Here is a tiny trained network, its code and every weight. The questions are about switching its units off for an input and a class, where a switched-off unit gives its printed mean instead of its output.

import numpy as np


def w(rows, s, z=0):
    codes = np.array(rows[::2]) - 128.0
    scale = np.full(codes.shape[1], s)
    scale[-1] = z or s
    return codes * scale


def f(y):
    return np.maximum(y, 0)


def log_softmax(a):
    a = a - a.max(-1, keepdims=True)
    return a - np.log(np.exp(a).sum(-1, keepdims=True))


def net(x, mask):
    res = np.array(x, float).reshape(1, 7) / 4 @ E
    y = f(res @ A[0][:, :-1].T + A[0][:, -1])
    res = res + np.where(mask, y, B[0][:, -1]) @ B[0][:, :-1]
    return log_softmax(res[-1] @ U[:, :-1].T + U[:, -1])


A, B = {}, {}
E = w([
[162,22,236],'x0',
[125,127,128],'x1',
[127,125,131],'x2',
[130,132,131],'x3',
[2,178,233],'x4',
[127,128,127],'x5',
[248,247,205],'x6',
],0.0053)
A[0] = w([
[153,137,148,154],'N0',
[235,240,223,34],'N1',
[53,172,187,108],'N2',
[135,55,192,147],'N3',
[141,57,206,88],'N4',
[233,119,41,94],'N5',
[128,49,205,117],'N6',
[44,182,195,92],'N7',
[43,171,200,45],'N8',
[211,110,47,66],'N9',
[67,202,57,113],'N10',
[70,211,62,91],'N11',
[232,209,188,139],'N12',
[145,52,193,153],'N13',
[141,55,216,74],'N14',
[149,61,219,50],'N15',
[39,10,75,2],'N16',
[34,173,205,43],'N17',
[132,46,200,131],'N18',
[254,213,206,114],'N19',
[216,107,40,49],'N20',
[42,178,198,90],'N21',
],0.0058,0.0044)
B[0] = w([
[103,127,110,170],'N0',
[2,75,62,226],'N1',
[183,75,163,193],'N2',
[152,171,79,195],'N3',
[163,178,62,174],'N4',
[165,75,193,198],'N5',
[156,169,74,188],'N6',
[191,65,171,196],'N7',
[182,61,163,173],'N8',
[173,81,195,173],'N9',
[199,178,77,198],'N10',
[196,169,79,188],'N11',
[49,89,87,249],'N12',
[148,170,74,201],'N13',
[170,181,53,173],'N14',
[181,181,46,164],'N15',
[6,90,78,179],'N16',
[192,67,169,179],'N17',
[156,173,75,193],'N18',
[40,89,89,254],'N19',
[183,62,207,171],'N20',
[191,73,167,195],'N21',
],0.0076,0.0041)
U = w([
[20,68,91,24],'0',
[207,41,214,46],'1',
[188,246,55,41],'2',
[127,145,131,254],'3',
[114,139,133,215],'4',
[123,140,132,193],'5',
],0.011,0.0041)

Each question gives the input, the list of numbers given to net, and the class t.
The units are the neurons (one row each of A and B). Each row of codes is followed by its name. A weight is (code - 128) times the scale printed after its matrix; where a second scale follows, it is the last column's (A, B and U).
mask holds one flag per neuron, in row order. A switched-off neuron (its flag False) gives its mean, the last column of its row in B, instead of its output. The means were averaged over made-up inputs and are rounded, as every weight is.
A unit's drop is (log p(t) with every unit on - log p(t) with that unit switched off) / (log p(t) with every unit on - log p(t) with every unit switched off).
The circuit of an input: a set's keep is (log p(t) with only the set's units on - log p(t) with every unit switched off) / (log p(t) with every unit on - log p(t) with every unit switched off). Starting from the 12 units with the biggest drops (on a tie, the unit counted first), units are removed one at a time, each time the one whose removal leaves the highest keep (on an exact tie, the one counted first), for as long as the keep stays at least 0.8.
circuit, biggest first: the units of the circuit, biggest drop first
k most important neurons: the k neurons with the biggest drops, biggest first
drop when u is switched off: that unit's drop, to one decimal
input [-8,-4,0,6,6,6,-6], class 2: circuit, biggest first => [N10]
input [-6,-7,6,7,-7,-5,8], class 0: circuit, biggest first => [N1, N19, N12]
input [-4,3,-1,-3,4,-3,8], class 0: circuit, biggest first => [N1, N19]
input [8,3,-5,4,2,-3,8], class 0: circuit, biggest first => [N1, N19]
input [4,-6,4,-5,2,1,6], class 0: 3 most important neurons => [N1, N19, N12]
input [-6,-2,-2,2,1,-6,-3], class 2: 2 most important neurons => [N10, N11]
input [-3,-8,5,1,-8,-8,8], class 0: 3 most important neurons => [N1, N19, N12]
input [-4,1,5,-1,-5,-1,-4], class 1: drop when N5 is switched off => 0.2
input [-2,7,5,-1,-8,-2,-3], class 1: drop when N9 is switched off => 0.1
input [-7,5,-5,2,-8,2,2], class 1: drop when N9 is switched off => 0.2
input [8,-7,-5,-4,6,8,1], class 2: drop when N6 is switched off => 0.1
